Below is a small trained network, with its code and all its weights. Each question gives an input and a target symbol and asks what happens when units are switched off, that is, made to give their printed mean instead of their output.

import numpy as np


def w(rows, s, z=0):
    codes = np.array(rows[::2]) - 128.0
    scale = np.full(codes.shape[1], s)
    scale[-1] = z or s
    return codes * scale


def norm(h):
    return h / np.sqrt((h * h).mean(-1, keepdims=True) + 1e-5)


def f(y):
    return y / 2 * (1 + np.tanh(0.7978845608 * (y + 0.044715 * y**3)))


def softmax(a):
    e = np.exp(a - a.max(-1, keepdims=True))
    return e / e.sum(-1, keepdims=True)


def log_softmax(a):
    a = a - a.max(-1, keepdims=True)
    return a - np.log(np.exp(a).sum(-1, keepdims=True))


def net(x, mask):
    ids = ['ΔΠΩαβγεζημξστ'.index(c) for c in x.split()]
    T = len(ids)
    res = E[ids] + P[:T]
    q, k, v = (norm(res) @ M[0].T for M in (Q, K, V))
    z = softmax(np.where(np.tri(T) > 0, q @ k.T / 3**0.5, -1e9)) @ v
    res = res + np.where(mask[0], z, O[0][:, -1]) @ O[0][:, :-1]
    y = f(norm(res) @ A[0][:, :-1].T + A[0][:, -1])
    res = res + np.where(mask[1:13], y, B[0][:, -1]) @ B[0][:, :-1]
    return log_softmax(norm(res)[-1] @ U[:, :-1].T + U[:, -1])


Q, K, V, O, A, B = {}, {}, {}, {}, {}, {}
E = w([
[128,133,146,194,102],'Δ',
[94,119,132,116,189],'Π',
[108,141,173,131,132],'Ω',
[93,68,110,115,141],'α',
[117,249,142,83,238],'β',
[120,180,98,105,51],'γ',
[161,121,62,121,88],'ε',
[213,83,129,102,102],'ζ',
[152,209,84,142,147],'η',
[125,96,82,181,91],'μ',
[97,164,146,54,143],'ξ',
[38,97,160,129,170],'σ',
[156,145,169,168,93],'τ',
],0.014)
P = w([
[113,124,131,89,194],'0',
[135,139,137,159,115],'1',
[163,191,159,55,24],'2',
[82,80,109,115,152],'3',
[134,128,177,178,123],'4',
[136,178,162,61,16],'5',
[91,97,116,106,163],'6',
[142,113,174,204,124],'7',
[175,176,135,78,4],'8',
[96,97,108,107,163],'9',
[142,114,185,210,132],'10',
[105,217,210,39,72],'11',
[95,89,108,110,159],'12',
[171,123,201,213,151],'13',
],0.013)
Q[0] = w([
[125,170,72,73,127],'H0',
[136,88,85,168,107],'H0',
[221,192,184,25,2],'H0',
],0.0087)
K[0] = w([
[88,199,64,71,148],'H0',
[122,37,61,159,81],'H0',
[226,98,106,42,255],'H0',
],0.0073)
V[0] = w([
[121,152,59,174,131],'H0',
[2,162,105,108,122],'H0',
[151,74,172,88,143],'H0',
],0.0083)
O[0] = w([
[175,137,141,163,117,77],'H0',
[128,210,21,65,113,81],'H0',
[176,2,98,195,90,254],'H0',
],0.0075,0.00078)
A[0] = w([
[171,218,86,112,94,164],'N0',
[132,206,87,78,151,114],'N1',
[102,131,67,184,200,131],'N2',
[185,132,161,167,33,122],'N3',
[132,254,191,174,51,56],'N4',
[127,239,170,210,171,119],'N5',
[134,198,124,249,131,86],'N6',
[106,209,133,250,147,133],'N7',
[178,235,142,203,69,78],'N8',
[107,193,187,153,26,210],'N9',
[152,130,167,104,130,253],'N10',
[138,122,26,159,153,45],'N11',
],0.0098,0.0041)
B[0] = w([
[174,165,93,129,142,224],'N0',
[93,73,138,181,53,198],'N1',
[181,195,175,147,127,153],'N2',
[92,183,223,124,168,234],'N3',
[213,98,120,16,129,206],'N4',
[138,75,140,176,40,179],'N5',
[106,57,114,84,83,168],'N6',
[112,77,157,117,54,177],'N7',
[98,91,163,1,167,201],'N8',
[225,201,232,67,137,253],'N9',
[86,81,145,170,95,201],'N10',
[151,122,152,200,186,151],'N11',
],0.0088,0.006)
U = w([
[84,140,139,112,153,108],'Δ',
[123,171,114,170,41,118],'Π',
[112,93,110,83,166,88],'Ω',
[179,125,69,154,163,252],'α',
[122,98,142,128,40,111],'β',
[92,146,131,118,144,118],'γ',
[127,190,169,78,233,228],'ε',
[131,119,249,179,150,74],'ζ',
[160,6,114,71,102,65],'η',
[39,103,74,63,90,144],'μ',
[121,194,91,106,57,142],'ξ',
[65,221,139,176,109,133],'σ',
[129,154,143,144,134,109],'τ',
],0.011,0.0039)

Each question gives the input, a string of symbols that net reads in full, and the target symbol t.
The units are the heads (3 rows each of Q, K, V and O) and the neurons (one row each of A and B). Each row of codes is followed by its name. A weight is (code - 128) times the scale printed after its matrix; where a second scale follows, it is the last column's (O, A, B and U).
mask holds one flag per unit, heads first, then neurons. A switched-off unit (its flag False) gives its mean, the last column of its rows in O or B, instead of its output. The means were averaged over made-up inputs and are rounded, as every weight is.
A unit's drop is (log p(t) with every unit on - log p(t) with that unit switched off) / (log p(t) with every unit on - log p(t) with every unit switched off).
The circuit of an input: a set's keep is (log p(t) with only the set's units on - log p(t) with every unit switched off) / (log p(t) with every unit on - log p(t) with every unit switched off). Starting from the 12 units with the biggest drops (on a tie, the unit counted first), units are removed one at a time, each time the one whose removal leaves the highest keep (on an exact tie, the one counted first), for as long as the keep stays at least 0.8.
units of the circuit, in order: the units of the circuit, biggest drop first
k most important neurons: the k neurons with the biggest drops, biggest first
drop when u is switched off: that unit's drop, to one decimal
input ζ ε Π τ ε γ Δ ε τ, target ζ: most important neuron : N3
input ζ μ ζ ξ μ Δ, target ζ: units of the circuit, in order : H0, N3
input ξ ε ξ ζ ε, target ζ: units of the circuit, in order : H0, N3
input ε ε Π ζ ε γ ε ζ ε ξ ξ ε, target ε: units of the circuit, in order : N9, N5
input ε ξ τ ξ Π ξ σ ε Π, target ε: units of the circuit, in order : N5, N7, N6
input ζ ξ ζ, target ζ: units of the circuit, in order : H0, N3, N4
input η σ μ γ, target ξ: 2 most important neurons : N1, N3
input ε β β ζ γ, target ε: 2 most important neurons : N9, N3
input ξ τ ζ ε ε Π, target ξ: 2 most important neurons : N8, N3
input ζ Π η Δ ε γ Δ, target β: 3 most important neurons : N5, N2, N7
input ζ σ Π ζ τ ξ, target ζ: drop when H0 is switched off : 1.0
input ε β Δ, target ε: drop when N8 is switched off : 0.1
input ζ τ β ε ε ξ Π η τ ζ ζ ζ, target ζ: drop when N6 is switched off : 0.0
input ε ε ξ ξ ξ ε ε ε ξ Π ε μ, target ε: most important neuron : N9
